In the rows, 128 means zero.
Each row of numbers belongs to one of the things below and depends on some of the facts about them. Some rows are named. Which thing is each other row?

Facts:
τ: belongs to class; ζ: uses
τ b <- bako bigi brasi brastu briskimom bubes dekik dragrem dreklis drenis famak fefo feso fimo flubu givo grastal grifor kidi klamaden klazi kloskik kogros lidrik luzu magren metum mezar miskuron munek natru paren pluker plutin ribok rigris rofom runer skimo skipifek skomu skuder staklodrun stavak stedo steflos stigril sutro taflo tapli tenem toskoplu vivi voder voflar votron vuple zedi ziso zode zogun
τ a <- bapli bibofon botrem bretror bridadom briklak briplor britral drinen drodurer drostufla fepu feretas fiklu flapun flebre flodar flofon florim flutor fomam fuzom geromik ginu giplar grere grigrer groskan gruruk gruskik kalutak kligik klizo klomum klostan kluve kodrusto kofezak kogul komar kuzal leger midri miklik minon momor mugrok muske nabre nasku neplom nilas noduzir novom nulen pavelom pedri plazal plede plisim plogror plopo plugrople pluvul pogur pokon pufutor rader rakla rarim rizeplen rukiplun sagro sidrise skarar skegu skepli skomos skonuk soton stalifar stulom tasa tegror tinumir tori tovum tredul trufluse truplen tuto viplar zafi zimek
τ c <- basko begren besu betesa bidor bosi busobu davum desko dupoflun favusan fuze geklibu gemibu grika gristen grozira grumose kibufen klabes klutrek lemek nakliple nares nifla nogem nomado plefus plepi plovir plunul povel rafur skastasker skeski skodrasa stafen stakir stugron sugugim tamu trarukle tretek trinuk tristor zigromil zograk zurom
bapli ζ skonuk
besu ζ grifor rafur
betesa ζ nifla flofon dupoflun
bigi ζ klostan zafi grastal kalutak
bosi ζ bidor brasi neplom
botrem ζ fomam klutrek gruskik
brastu ζ kluve zogun tamu
bretror ζ skipifek
bridadom ζ tuto munek pokon flebre gristen
briskimom ζ basko runer flebre vivi tegror geklibu
britral ζ paren natru brasi ziso
busobu ζ skipifek sugugim briplor
dragrem ζ novom zurom klazi
dreklis ζ bako sidrise momor grere kofezak brasi
drenis ζ soton skarar miklik begren gruskik skastasker
drodurer ζ mugrok luzu kogros
famak ζ klazi voder geklibu
favusan ζ plepi dekik skastasker taflo truplen skomu
fefo ζ nomado natru
fepu ζ rakla
fimo ζ vuple rafur dupoflun
flapun ζ trufluse bubes
flutor ζ sidrise tori dupoflun
fuze ζ grika plazal groskan nilas
gemibu ζ plazal
ginu ζ plazal plovir skonuk zurom
giplar ζ komar flubu kluve groskan pokon feso rakla
grigrer ζ nomado bibofon zurom
grozira ζ kligik florim
grumose ζ drinen klazi plisim
kibufen ζ pluvul dekik begren flofon geromik nulen
kidi ζ fomam skarar groskan flodar runer klabes briklak
klizo ζ grifor bibofon grere tretek zigromil klabes
kloskik ζ dekik drinen skodrasa gruskik
kodrusto ζ rarim nilas plugrople
leger ζ briklak
lidrik ζ kligik fomam stafen briplor
magren ζ sutro
metum ζ komar pluvul dupoflun
mezar ζ vivi
midri ζ nasku
minon ζ zograk tamu plugrople
miskuron ζ fomam munek rarim
nabre ζ munek flebre
noduzir ζ davum tapli tredul muske
pavelom ζ plovir
pedri ζ sidrise plopo grastal
plefus ζ stakir stafen
plogror ζ bidor rarim steflos
pluker ζ kofezak
plunul ζ grifor soton drinen sutro skomos nulen
plutin ζ nifla plopo
pogur ζ grika vuple bubes feretas
pufutor ζ paren davum mugrok zafi klabes stalifar zurom
rader ζ luzu rarim zogun kogul
ribok ζ bidor plazal
rigris ζ trufluse
rizeplen ζ plepi nakliple
rukiplun ζ basko stakir bako taflo
sagro ζ skipifek
skegu ζ zigromil gruruk
skepli ζ luzu votron stavak nasku
skeski ζ fiklu zogun votron gruruk
skimo ζ kligik sidrise munek nares trufluse florim
skuder ζ drostufla klutrek skodrasa tretek skomos
staklodrun ζ stugron nasku
stedo ζ zedi kogul
stigril ζ davum plede lemek
stulom ζ flubu givo
tasa ζ zograk skonuk povel
tenem ζ skipifek rofom novom fuzom
tinumir ζ komar mugrok muske
toskoplu ζ zedi fuzom desko muske
tovum ζ klostan plopo
trarukle ζ grere
trinuk ζ truplen feretas
tristor ζ givo dupoflun
viplar ζ pluvul nares fiklu
voflar ζ florim nogem grastal
zimek ζ klamaden bako florim klomum skomos kofezak
zode ζ kuzal plugrople

Named rows:
[128 128  70 116 138 157  98 125 136 116 126 130 117 128 119 153  89 111
 115 137  99 133 137 111 117 140 110 156 130 141 115 126 161 119 113 133
 122 134 122 134 143 127 152 152 102] -> drostufla
[130 126  47 120 137 153 101 130 133 111 128 128 124 130 129 161 105 106
 122 124 101 131 134 109 122 144 101 153 134 141 114 127 143 114 111 136
 126 133 115 130 149 112 152 149  99] -> klomum
[131 150 164 138 142  84 111  96 115 133 127 100 100 102 118 113 206 114
 117 152 143 122 125 110 159 125 153 135  77 111 126 111 108  84  93 105
 147 111 109 147 121 213 137 114 111] -> grumose
[130 149 145 122 128  79 117  98 122 141 141 103 109 111 107 117 194 111
 142 151 134 110 148 105 131 147 192 149 100  99 138 123 118  83  94 120
 140 111 119 130 116 195 137  99 123] -> skastasker
[130 144 110 137 127  85 133  99 111 132 136  99 130 118 124 119 208 111
 148 134 134 120 146 108 150 139 185 140 108 100 129 125  93  62  73 112
 142 114 122 140 109 176 140  95 119] -> nifla
[121 132 112 120 141 158 105 131 131 113 118 124 117 114 128 145  89 122
  97 130 112 127 125 123 153 133  80 137 149 136 107 128 126 133 103 125
 121 134 125 135 163 112 138 152  90] -> tasa
[106 132  95 110 141 164 113 132 135 116 128 133 127 130 132 147  92 118
 118 138 101 126 140 122 137 138 109 148 146 120 111 128 143 129 108 126
 120 133 134 121 150  97 151 129  97] -> skonuk
[152 126 145  86 117 121 143  91 139 176 158 108 102 131 113 113 125 106
 151 146 131 142  82 102 100 119 119 146 102 122 102 118  98 148 199 129
 132 135 125 103  92 132 129 122 118] -> dekik
[150 114 163  83 126 124 142 104 135 177 158 113 102 141 133 123 137 104
 137 144 151 143  51 105 120 111 119 143 103 114 106 115  66 160 182 121
 141 136 107 109  99 144 132 111 118] -> vivi
[126 146 160 123 126  80 120 102 125 136 140 102 109 106 113 121 200 108
 143 143 138 110 151 107 149 143 184 141 110 101 137 123 110  82  91 120
 141 110 113 131 121 184 130  99 118] -> nakliple
[158 120 133 102 116 114 144  97 135 174 145 100  94 133 130 124 145  99
 135 140 139 146  59 102 130 115  65 139  92 142  94 110  64 147 193 120
 138 129 107 122 110 113 126 134 108] -> pluker
[126 145 136 123 119  85 132 105 113 142 137 101 113 114 119 120 191 116
 135 156 148 107 150 111 141 146 178 146 110 101 132 135  90  69  71 110
 134 109 122 133 117 157 137  88 117] -> grika
[135 142 155 138 125  80 120 109 116 141 122  98  99 110 119 125 200 110
 121 151 148 108 128 107 172 143 131 141  92 118 122 117  85  84  83 105
 135 103 111 152 136 172 126 111 112] -> bosi
[122 124  83 116 130 158 107 137 136 117 127 133 116 136 129 161  97 110
 118 132 107 123 139 114 139 149  93 151 156 137 112 132 138 122 119 138
 117 130 120 133 157 101 142 138 103] -> neplom
[121 121 133 114 129 159 114 135 134 107 124 134 131 121 127 156  78 117
 125 118 100 135 151 115 124 132 102 154 164 137 119 128 136 104 106 146
 114 133 114 139 147 136 141 139 113] -> tredul
[139 118 103 113 138 159  93 133 121 112 120 123 123 113 131 155  96 118
  88 118 128 130 107 117 140 132 103 139 145 145 118 137 112 120  90 129
 127 139 101 137 164 137 139 152  96] -> bridadom
[121 129 102 124 140 159 101 128 130 115 113 130 118 119 127 153  82 119
 100 133 107 134 124 118 146 131  58 142 147 142 104 115 133 124 121 130
 119 130 113 149 157 141 141 150  97] -> grigrer
[153 122 185  94 111 124 149 105 135 185 142  99  92 127 130 119 127 109
 117 157 149 136  59 111 140 114  62 140  99 132  92 119  66 152 192 119
 128 126 112 124 117 103 118 128 107] -> ribok

Name these rows:
No name comes twice in this set of rows, the named rows included.
[136 142  97 131 124  85 138  97 112 131 138 101 135 119 119 119 207 114
 147 134 137 120 155 108 141 143 199 145 103  97 131 131  87  52  63 112
 143 114 127 139 104 170 140  95 122] : dupoflun
[133 121 141 123 125 156 108 129 126 110 115 127 130 111 125 149  73 122
 104 120 116 136 136 115 136 128  81 143 158 147 115 132 130 100  95 139
 116 134 108 151 153 136 131 154 105] : tinumir
[137 146 132 127 127  86 122  93 119 135 137 102 115 115 105 115 200 114
 142 146 133 115 146 105 133 141 199 150  97 100 134 127 111  67  86 115
 140 113 120 133 114 199 138 102 121] : begren
[130 133 139 131 131  92 124 106 119 141 130 112 113 133 118 128 189 111
 136 159 133 118 145 108 137 141 181 159  84 106 130 116 101  66  73 109
 141 104 118 149 114 209 142  95 128] : klabes
[136 131  86 116 130 145 105 130 126 111 124 118 125 108 131 157 104 113
 102 119 120 125 131 114 130 143  81 139 160 144 112 138 132 108 101 138
 118 136 112 134 167  94 138 156  91] : flapun
[139 123 215  97 119 114 156 100 142 169 153 105  98 126 139 119 135 107
 139 146 135 147  81 108 106  90  85 146  90 127  98 117  83 133 182 123
 133 135 112 119 102 104 136 118 121] : rofom
[116 131  87 114 149 158  98 125 134 108 128 132 126 125 125 146  93 116
 118 131  99 135 137 115 124 132 116 148 133 126 116 123 156 126 120 135
 126 139 124 127 145 134 150 146 103] : plisim
[154 118 227 101 110 119 150 104 143 173 142 103  99 121 122 112 127 107
 126 138 146 145  68 105 131  93  91 137  90 145  95 119  69 145 176 124
 125 130 115 125 115 110 118 139 120] : stedo
[159 117 185  98 114 131 147 104 135 175 142 103 103 129 114 106 126 111
 118 138 156 141  62 109 142 101 105 136  83 141  95 126  50 153 166 111
 127 132 119 123 113 117 117 136 113] : brastu
[129 125  99 123 130 149 101 132 128 114 112 127 114 114 130 160  85 112
 103 129 112 131 130 114 155 141  50 143 160 149 106 116 125 122 118 137
 116 126 109 148 161 133 135 152  95] : britral
[138 127  94 118 135 155  87 124 127 114 121 121 111 112 117 153  94 115
  94 136 112 132 128 112 118 136  94 147 122 149 115 136 156 113 115 134
 119 134 112 139 157 134 140 161  96] : botrem
[129 121 127 124 132 157 103 131 124 111 112 129 122 110 130 158  73 116
 102 126 111 137 124 117 153 134  54 142 157 145 107 115 129 114 108 139
 113 128 105 157 157 157 135 152 100] : pufutor
[138 128  85 124 132 154  99 127 131 105 120 118 127 111 118 143 101 115
 107 110 116 133 134 112 140 134 106 140 145 152 112 135 127 112  94 135
 120 137 116 140 153 119 137 168  95] : viplar

Now the same things, written a new way:
Some things and their rows:
[128 130 156 108 130 152 181 156 110  78  94  79 130 106 160 107 170  90
 146 102  89 117  98 122 137 153 107 169 128 109 130 101 114] -> stigril
[129 103 112 122 104 176 129 177  91  95 118 154 106 121 132 107 153  53
 144 138 125 119 116 107 105 134 157 155  87  93 110  17 122] -> lemek
[132 146 152 131 128 146 153 110 132 106 138  93 147 103 134 126 141 151
 140 105 109 134 116 125 145 144 100 152 138 137 139 185 123] -> drenis
[132 101 109 121 136  90 103 112 131 149 120 136 120 138 131 128  90 147
 111 139 143 138 124 142 129 109 133 116 126 117 131 109 118] -> skarar
[132 104 104 127 151  90  96 105 128 144 122 132 116 135 132 130  88 153
 103 140 154 145 120 140 119  99 128 126 119 123 128 117 122] -> drostufla
[132 121 117 111 132 101 126 114 134 146  75 107 122 136  94 139 140 163
 121 124 120 146 134 134 133 153 126  98 147 146 130 142 118] -> flapun
[119 149 155 137 108 152 120 124 112 118 171 120 160 123 155 110 110 105
 123 115 101 103 103 139 138 129 118 117 136 112 126 176 112] -> flubu
[127  95 114 119 115  35  92 132 145 139 144 143 103 152 127 134 125 102
 139 137 116 113 123 141 107 117 120 190 132 149 125  98 101] -> kuzal
[127 165 169 130 132 146 169 123 146 111 138  90 153 109 137 131 147 126
 136 101 104 121 128 124 143 141 109 130 142 134 138 185 125] -> lidrik
[138  95 113 125 144  79 101 108 133 144 123 126 107 132 141 131  85 150
 108 139 160 142 126 143 119  94 131 147 115 115 134 105 119] -> plisim
[133  97 114 119 130  95 108 114 130 147 119 132 117 140 140 128  89 138
 112 141 142 131 127 144 125 108 133 111 126 115 129 111 126] -> briklak
[127 161 154 133 141 164 165 127 138 102 130  90 155 110 130 131 136 145
 136 109 107 119 120 126 133 146 107 126 146 137 130 182 140] -> dreklis
[128 118 120 118 132  97 136 119 119 145  75 112 101 139 128 129 155 138
 128 124 125 141 134 134 138 145 121 146 141 145 137 146 125] -> rader
[124 157 158 132 124 148 152 119 120 106 128  91 152 110 128 123 152 132
 134 103  98 123 115 127 144 155 106 144 144 136 133 194 112] -> metum
[123 172 177 131 145 134 178 123 147 118 131  88 138 112 162 135 154  98
 129  87  96 127 128 117 157 136 116 148 131 133 144 186 117] -> tenem
[119 179 177 139 150 124 158 131 156 133 181 128 150 121 186 133 114  70
 111  94 114 112 125 120 158 100 126 122 122 111 140 153 107] -> skipifek
[124 153 148 136 146 149 134 130 134 111 177 119 164 114 141 124 101 126
 121 122 128 110 113 132 123 110 114 118 135 112 124 145 129] -> klamaden
[134  97 107 123 147  81 100 111 128 149 119 131 114 134 133 129  94 149
 106 137 153 146 123 140 121  99 130 133 118 120 132 107 116] -> drinen

Name these rows:
No name comes twice in this set of rows, the named rows included.
[131 146 117 149 113 194 131 136 123 112 110 129 116 117  92 138 184 141
 147 136 137 142 148 103 115 152 148 133 112 145 119 156 153] : trarukle
[119 163 156 133 152 144 141 147 138 102 175 125 170 114 117 119 101 103
 126 121 128 102 116 134 108 122 113 125 143 115 118 103 109] : grastal
[126 127 130 121 152  79 120 119 149 164 124 143 119 143 140 136  99 117
  96 121 143 136 138 135 138 100 144 100 125 121 133 100 110] : briplor
[132 111 117 115 127  82 132 122 138 140  84 108 103 141 117 138 155 145
 134 127 114 137 134 136 127 146 120 153 143 154 132 148 126] : kodrusto
[120 150 147 134 131 162 142 136 140 112 174 130 162 128 176 126 116 111
 133 125 106  97 110 130 136 113 110 110 141 121 129 168 163] : steflos
[128 122 127 121 155  79 124 127 144 156 117 135 110 142 152 135 100 107
 105 124 138 133 131 133 132  98 139 127 117 118 135 101 118] : novom
[126 148 151 128 133 160 168 141 144  99 132  93 149 117 153 136 159 135
 147 112  91 114 120 125 139 144 100 138 148 145 132 198 162] : ribok
[122 155 125 146 121 173 110 160 131 116 162 170 135 124  74 126 131  98
 132 144 157 120 148 112  92 131 158 103 116 124 106  64 116] : nogem
[127  99 112 120 125  54 102 132 141 142 133 142 104 150 138 134 121 115
 130 139 123 120 124 142 113 117 126 169 133 143 125 108 116] : plugrople
[131  77 107  93 143  94 131 161 106 120  77 126 104 138 156 105 111  89
 116 132 124 128 101 136 118 116 132 136 110  89 121   9 109] : plede
[132 149 162 132 135 140 173 129 144 103 132  84 136 106 159 136 155 128
 135 101 108 123 124 124 143 135 108 157 134 133 140 181 138] : dragrem
[133  94  95  94  78 175 132 124 162 142 171 239 171 127 105 120 111 146
 167 133 104 149 131  80 183 132 128  98 111 131 130  25 146] : nakliple
[141 104 116 115 126  98 137 113 130 140  73  94 105 132 117 136 134 166
 126 127 130 146 136 139 136 139 125 130 134 133 135 151 130] : leger
[130 115 114 125 145  98 126 108 116 140  71 107 102 134 122 133 153 157
 119 131 132 148 132 135 132 141 119 134 138 146 135 158 131] : skegu

The same things again, as new rows of numbers:
Some rows with their names:
[113 134 157 117 120 136 151 121 153  97 122 140 116 126 126 122 163 115
 117 122 123 140 125 114  99 122 115 122 125 119 125 127 174 127 127 110
 121 141 125 103 155 119 120 103 123 106 120 101 122 117] -> kluve
[118 117 141 129 124 147 143 120 126  95 113 129 111 123 139 126 132 156
 118 117 129 141 124 118  98 129 110 128 131 147 125 138 145 125 124 111
 126 136 126 102 161 116 123  98 122 106 120 100 126 164] -> fuzom
[119 133 157 112 121 142 132 128 122  96 115 123 116 124 130 124 152 115
 116 132 123 145 123 120  99 140 115 121 127 133 123 138 172 127 121 111
 124 141 125 111 148 117 121 103 120 108 119 102 126 119] -> briklak
[116 110 107 116 142 123 100 124 117 122 173 125 112 132 123 122 121 112
 119 150 136 118 133 156 119 121 123 115 124 185 133 117 102 127 123 195
 129 114 124 104 116 118 121 180 138 112 167 199 126 119] -> grozira
[114 127 153 112 122 132 174 120 155 101 116 133 111 126 134 121 145 114
 118 118 124 148 124 117  98 125 115 139 125 139 123 135 177 127 130 112
 125 135 129 104 129 124 124 100 121 102 119 104 128 121] -> nilas
[156 145 102 137 128 122 128 131 122 199 115 127 155 131 130 133 119 120
 162 111 143 115 127 122 175 128 125 112 122 118 147 115 103 130 128 106
 127 119 132 188 120 143 151  93 138 199 136 109 131 118] -> voflar
[116 109 113 115 136 122 104 129 115 109 157 123 114 132 123 117 123 119
 118 138 124 120 147 163 143 119 146 113 122 145 126 119 103 127 120 170
 143 107 125 102 116 121 122 203 134  99 162 203 128 117] -> trarukle
[188 133 100 155 123 125 151 130 122 200 123 125 184 128 127 115 117 124
 151 115 142 118 129 118 134 135 129 131 138  98 123 117 103 132 140 112
 126 124 129 181 117 165 138 105 131 189 125 105 130 116] -> famak
[163 120 102 167 128 126 150 127 114 197 120 122 170 134 128 121 120 153
 140 112 137 118 126 123 130 141 133 155 136  94 118 114 102 128 134 109
 127 145 136 185 117 168 126 114 126 138 117 101 129 117] -> voder
[121 141 105 131 124 130 152 132 118 185 121 130 161 132 129 121 127 125
 130 118 124 116 126 121 165 124 156 144 135 100 138 117 101 125 131 112
 124 127 124 180 109 153 133  97 136 170 121 103 132 123] -> flubu
[119 147 167 116 124 127 136 122 120  97 113 132 113 125 128 139 161 119
 118 130 121 137 124 115 100 126 111 116 130 114 123 143 162 127 135 114
 124 118 124 106 154 111 126 109 125 118 118 106 127 121] -> fepu
[113 120 141 118 122 131 113 120 123  94 114 127 112 124 133 145 124 117
 118 136 128 140 125 116 103 130 112 122 122 156 123 127 152 127 123 113
 124 143 124 117 138 117 125 105 123 101 121  99 133 171] -> kalutak
[137 133 103 155 128 129 129 148 119 187 113 123 144 133 127 117 126 148
 154 115 135 116 127 117 180 127 126 125 125 108 138 117 100 128 120 110
 123 146 143 196 121 167 128 112 128 132 121  99 127 121] -> klamaden
[119 135 155 110 122 142 152 124 134  99 114 124 107 125 132 120 174 122
 117 125 122 151 126 116 101 133 113 140 123 123 119 128 180 126 128 116
 124 136 125 105 144 120 120  99 124 101 121  96 130 116] -> groskan
[172 151 103 156 127 124 143 139 119 211 125 123 177 128 123 119 117 118
 157 114 140 117 129 117 147 139 131 120 135  91 127 116 101 138 144 112
 127 124 130 186 116 169 147 106 132 219 140 105 134 120] -> briskimom
[121 131 171 116 121 121 135 123 120  94 111 127 113 124 125 143 119 112
 123 129 128 140 128 118 107 142 115 122 124 145 125 158 146 128 126 111
 127 114 126 107 150 119 134  98 122 100 119 104 127 163] -> grigrer
[137 112 120 113 128 124 106 138 116 102 137 124 121 126 126 117 120 117
 122 159 129 115 148 166 112 121 140 109 135 125 122 130 103 127 123 172
 132 111 129 105 136 121 123 182 130 109 149 243 121 123] -> plunul
[115 135 129 144 122 127 108 117 147 100 114 124 112 123 125 138 150 123
 118 133 122 149 124 119 106 137 114 164 127 152 120 145 160 125 127 112
 121 154 123 107 124 121 121 103 122 103 119 111 130 124] -> truplen

Name these rows:
No name comes twice in this set of rows, the named rows included.
[161 142 101 163 128 121 140 131 119 207 124 123 169 133 127 119 123 123
 151 115 136 122 126 120 140 135 130 137 137  95 129 115 105 136 141 112
 127 137 129 179 116 170 138 108 130 181 132 104 131 116] : mezar
[132 106 113 137 137 123 101 124 119 128 171 125 120 125 128 118 125 133
 120 135 143 116 127 143 124 122 125 117 140 171 124 123 101 126 125 207
 147 111 126 105 121 118 123 176 147 135 153 222 125 125] : busobu
[155 159 105 124 125 125 146 162 118 195 119 123 185 124 124 120 118 115
 157 114 130 117 130 115 201 135 147 121 132  92 128 118 102 142 144 119
 123 113 125 176 111 164 152  98 143 222 130  98 125 119] : kidi

